Each row has a name. After each piece below comes the name of the row it's from, unless a question asks for something else. Each question is about the rows just above it. Places in a row count from 1.

K396: [ 85 101  73  98 127 160 121]
K917: [105 108 212 117 146 113 116]
K404: [132 117 117 117 117 117 132]
K845: [116 123 105 118 112 139 146]
K623: [105 108 212 117 146 113 131]
K31: [145 139 105 105 135 112 135]
Places of [117] in row K404: | 2 3 4 5 6
Every place of [105] in K31: | 3 4
asked: [ 85 101] | K396
Places of [98] in row K396: | 4
asked: [139 105 105 135 112] | K31

K471: [181 155 130 113 195 127 115  83 127 124 128 195 167 185 124 192 124 160
 137 125 116 119 123 130]
K461: [ 54  84 129 151 141 125 125 163 193 194 160 124 119 125 122  85  50  39
  72 124 162 166 166 184]
K61: [ 54  77 115 194 153 137 127  50 157 183 194 181 122 130 113 122 127 116
  83  75  50  59  93 136]
At which places does K471 hold [124]? | 10 15 17
Every place of [194] in K61: | 4 11
At which places does K471 hold [123]? | 23
asked: [83 75 50] | K61
Places of [125] in row K461: | 6 7 14
[181 122 130 113 122 127 116  83] is in which row? | K61

K987: [140 129 177 158 177 158 221]
K572: [151 143 140 128 177 158 221]
K796: [151 128 143 140 125 135 106]
Where do [143 140 128] appear? | K572
asked: [151 143 140 128] | K572
[140 128 177 158] is in which row? | K572

K508: [103 104 143 137]
K553: [104 143 103 210]
K439: [112 189 118 202]
K243: [107 203 101 159]
K719: [166 166 166 166]
K165: [ 84 139  51 160]
K360: [167 136 167 129]
K591: [108 127  97 164]
Places of [166] in row K719: | 1 2 3 4
Where do [118 202] appear? | K439
At which places does K360 hold [167]? | 1 3
asked: [104 143 103] | K553
asked: [112 189 118] | K439

K804: [ 98 115  72 186 195 101 123 142  81]
K590: [ 75  73  52  79  74  85  94 162 174]
K233: [ 79  74  85  94 163 174 121  97 172]
Where do [ 79  74  85  94 162 174] appear? | K590
asked: [ 74  85  94 163] | K233

K728: [129 135 147 108 126 142 117 117 128 155 130 112]
K345: [123 133 147 147 105 105 117 119 109 151 105 116]
K118: [148 128 119 136 138 130 106 109 201 116 141 137]
K944: [148 148 117 142 142 126 116 117 200 118 140 135]
asked: [142 126] | K944
At which places does K345 hold [147]? | 3 4

K927: [120 110 147 114 123 125 113 138 131 145 133 129 131 177  81 134 112 133
 124  91 129 138 115]
K375: [110 135 115 141 127 132 151 117 123 108 101 124 146 138 106 137 119 130
 135 166 125 124 146]
K481: [119 155 115 141 135 133 123 127 120 108 107 132 139 133 116 118 116 116
 139 149 100 107 143]
K883: [119 137 128 119 124 128 113 135 135 133 139 139 110 125 123 115 139 131
 135 120 131 127 124]
K920: [110 117 112 141 125 121 154 115 120 104 107 129 161 141 113 141 122 136
 131 166 122 115 149]
K607: [134 126 131 127 135 124 130 127 121 120 128 125 135 127 131 129 127 124
 126 120 127 124 127]
K975: [139 115 144 119 127 123 120 135 135 145 131 129 121 128 148 135 130 117
 117 103 136 141 118]
K106: [144 108 144 132 117 124 130 131 131 137 133 118 125 123 127 132 130 139
 124 114 140 138 127]
K656: [134 119 121 119 130 135 130 117 143 129 110 134 125 144 127 123 139 113
 120 137 125 124 131]
K967: [110 137 115 136 132 126 157 117 112  92 119 113 157 140  99 142 124 137
 145 166 120 110 146]
K406: [156 115 180  98 110 123  86 158 140 181 163 124  81 112 177 131 134 137
 126  50 156 170  84]
At which places does K106 hold [114]? | 20
asked: [ 81 112 177 131 134] | K406
Which row holds [145 131 129 121]? | K975
Every place of [123] in K656: | 16
asked: [120 110 146] | K967

K334: [225 225 225 116 102]
K316: [110 141 196 176  75]
K622: [225  36  86 123 206]
Places of [225] in row K334: | 1 2 3
asked: [225 225 225 116 102] | K334

K566: [ 53 154 167  88 110 144 148 134 147 133 122 114 133 115 142 150 163 112
 129]
K955: [178  53 154 167  86 110 142 148 116 221 170 185 108 170 106 124  66 166
 145]
K163: [129 210  53 103 118 150 120  80  99 173 178  53 154 167  86 110 144 148
 184]
The row with [178  53 154 167  86 110 144 148] is | K163
[ 53 154 167  86 110 144 148] is in which row? | K163
Which row holds [150 120  80  99 173 178  53]? | K163
asked: [122 114 133] | K566
The row with [148 116 221 170 185 108 170 106 124  66] is | K955
asked: [210  53 103] | K163

K151: [176 100 153  96 142 136 134 139  79 120 144 145 117 128 145 141 104 149
 146 133 168 148 139 147 159 149  81 128 131 153 119 162 139 167 124 128
 107 106 142 129 191  89 140 137 102]
K154: [145 118 143 140 110 163 106 135 114 110 169 122 112 155 120 148 105 131
 181  91 150 123 137 123 123 117 108 150  89 166 152 124 114 156 147 164
 100 120 174 129 161 116 101 121  94]
K457: [197  83 173  69 162 122 150 140  46 121 132 159 114 109 161 137  96 163
 129 154 183 166 142 165 187 169  56  91 148 147  98 187 154 181 109 107
 105  93 127 126 217  61 163 145 100]
K995: [ 96 170 143 150 163  97 165 121 202 174  90 139 155 120 149 114 183 132
  75 207 101 145 120 143 140 149 202 126 210  88 129 141 155  84 129 106
 201 163  80 140  85 186 183 140 206]
K744: [103 165 133 151 152 114 156 131 192 153 107 145 155 121  99 114 173 137
  97 179 105 145 130 146 133 146 188 155 182  99 127 135 152 103 126 114
 175 159 107 131  97 179 163 145 181]
K602: [120 152 111 150 134 160 135 155 159 105 161 152 149 121 152 112 146 153
 160 107 117 151 156 154 121 141 149 125 110 129 119 132 147 154 113 133
 114 153 165 107 126 155 109 151 119]
K141: [119 123 122  84 145 133 117 150  79 120 144 145  98 128 145 141 104 149
 146 133 168 148 139 147 159 149  81 113 131 153 119 162 139 167 124 128
 107 106 142 129 191  89 140 137 102]
K854: [152 121 177  95 168  84 165 119 123 171  84 145 133 119 150 136 141 138
  73 215 149 148 117 146 172 162 130 106 217 113 117 171 154 113 129  99
 175 119  76 150 155 122 201 139 175]
K867: [176 100 153  96 142 136 134 139  79 120 144 145 117 128 145 141 104 149
 146 133 168 148 139 147 159 149  55 113 131 153 119 162 139 167 124 128
 107 106 142 129 191 129 140 137 102]
K760: [152 121 177  95 168  84 165 119 123 122  84 145 133 119 150 136 141 138
  73 215 149 148 117 146 172 162 130 106 217 113 117 171 154 113 129  99
 175 119  76 150 155 122 201 121 175]
K742: [156 121 134 112 151 152 146 160 103  98 158 168 139 104 168 114 125 170
 154 119 145 169 161 171 153 162 101 100 117 135  96 162 160 182  97 114
  97 129 159 103 172 110 126 159  99]
Where do [145 120 143 140] appear? | K995
Where do [119 123 122  84 145 133 119 150] appear? | K760
asked: [145  98 128 145 141 104] | K141
Every place of [99] in K744: | 15 30
asked: [ 97 179 105] | K744
asked: [217  61 163] | K457
Every place of [128] in K151: | 14 28 36

K136: [151 106 174 136 106]
K901: [151  97 189 154 123]
K218: [ 68 126 148  68  49]
K115: [127 127 127 127 128]
At which places does K218 hold [68]? | 1 4
Every place of [128] in K115: | 5
The row with [ 68 126 148] is | K218
Every place of [126] in K218: | 2
At which places does K115 hold [127]? | 1 2 3 4
Every place of [123] in K901: | 5
Places of [106] in row K136: | 2 5

K386: [ 75  79  65  93 175 134  93 199 209  86]
K940: [143  95  82  72 155 109  86 206 206  91]
K556: [ 86  95  86  72 155 109  86  86 209  86]
asked: [ 86  95  86  72 155 109  86] | K556
Places of [86] in row K556: | 1 3 7 8 10

K963: [112 124  78  83  79 151 117 202  66  75 116  68 148  79  75 150 178  87
  72  90 156 180 203]
K325: [163 179  63 147  54 102  90  71 147 139 179 167  87 135 179 164  83  53
 183 192 113 147 137]
K417: [175  82 152 135 107  68 149 136 176 138 182 198 148 152 120 107 184 121
 158 161 160 114 201]
K447: [136 117  65  63 132  84 161 119  64 192 199 131  55 176 112 142  84  87
  90  72 157  88 168]
asked: [119  64 192 199 131  55 176 112] | K447
Every place of [179] in K325: | 2 11 15
The row with [87 72 90] is | K963
Where do [116  68] appear? | K963

K856: [153 101 160 112 119  85 111  86 107 174  78  87  85 167  79 170 107  85
  74 191 157  87  80  86 159  98 114 175 164 136 182 123  88  79 178 157
 172  97  81 169 139 100 189  93]
K269: [170  85 125 105 102 165  94 129  56  98 174 108  82 153 104 161  81 123
 174  79 158 106 127  99 128 105  57 151  64 182 150 129 102 164 150 162
  82  88 174 128 183  64  89 114]
K416: [128 123  94 146 108 186 102 151  98  72 186 132 113 132 125 125  96 144
 200  52 144 133 158 135 121 127  98 141  50 154 125 121 115 194 111 150
  65 135 189  96 144 113  75 124]
K933: [170  89 182  81 167  77 165  99  70 162  85 146 113  99 160 128 113 141
  87 191 154 163 111 160 177 168  99  96 180 106  98 166 154 133 117  78
 147  98  76 141 170  77 182 120]
K936: [170  84 183  67 167  86 149 108  57 163  92 124  96 123 132 155  99 129
  88 192 169 131 107 124 180 158  71  90 197 139 100 178 136 134 130  93
 141  91  75 159 180  69 183 118]
K754: [ 70 175 106 185 115 121 129 114 217 152 114 113 138 147 109 130 172 103
 120 151  84 104 116 106  91 118 208 171 144 105 149  89 119  87 151 140
 168 167 125 133  53 200 130 120]
asked: [157  87  80  86 159  98 114 175 164 136 182 123] | K856
asked: [163 111 160 177] | K933

K587: [ 55 126 119 130 121 132 124 127 144  93 172 133 130]
K726: [186  54 121 132  54 121  54 121 121 132 121 127 144]
K964: [149 139  80 121 126 149 139 119 198  93 172  97 130]
K420: [149 139 119 139 121 132 124 127 139 121 132 124 127]
[121 132  54 121  54 121 121] is in which row? | K726
At which places does K726 hold [132]? | 4 10
The row with [132  54 121  54 121 121 132 121] is | K726
Places of [54] in row K726: | 2 5 7
At which places does K726 hold [186]? | 1
At which places does K587 hold [130]? | 4 13
asked: [ 54 121  54 121 121 132] | K726

K915: [128 161 128 107 128]
K266: [125 181 125  87 198]
K203: [ 92 157 127  60 128]
K433: [199 147 153  83 128]
asked: [125 181 125] | K266
Every place of [87] in K266: | 4
At which places does K266 hold [198]? | 5

K68: [119 113 118  90 109 120 141 161 143 129 168 127 155  97 138  92 106 128
 124 203 139 169]
K2: [113 118 136  94 103 114 122 158 145 148 164 129 156  89 122  92 116 145
 117 197 141 151]
K832: [140 135  91  95 104 135 126 165 178  97 189 144 162  74 158  90  90 146
 129 206 122 205]
K794: [101 132 147  79 112 145 118 167 136 162 184 119 153 112 131  81 112 114
 126 181 149 126]
K523: [124  48 150 126 103  97 173 153 132 146  86  80 126 132 100  97 153 108
 129 201 162 132]
K104: [140 135  91  95 104 135 126 165 122  97 189 144 162  74 158  90  90 146
 129 212 122 205]
asked: [165 178  97 189 144 162  74 158  90  90] | K832
Places of [126] in row K104: | 7

K483: [ 99  70 164 112  70 191 184]
K924: [169 174 134 145 177 101 104]
K228: [145 145 156 114 157 145 158]
K504: [119 136  74 151  98 169 133]
K41: [115 174  51 180 169  98  97]
K155: [ 75 166  68 196 171 117  91]
The row with [169  98] is | K41
Every place of [156] in K228: | 3
Every place of [145] in K228: | 1 2 6

K648: [ 76 172 191  76 189]
K418: [121 108 172  77  78]
K828: [171 108 172 191  78]
asked: [ 76 172] | K648
asked: [172 191  76 189] | K648
Every place of [172] in K648: | 2
asked: [108 172 191  78] | K828

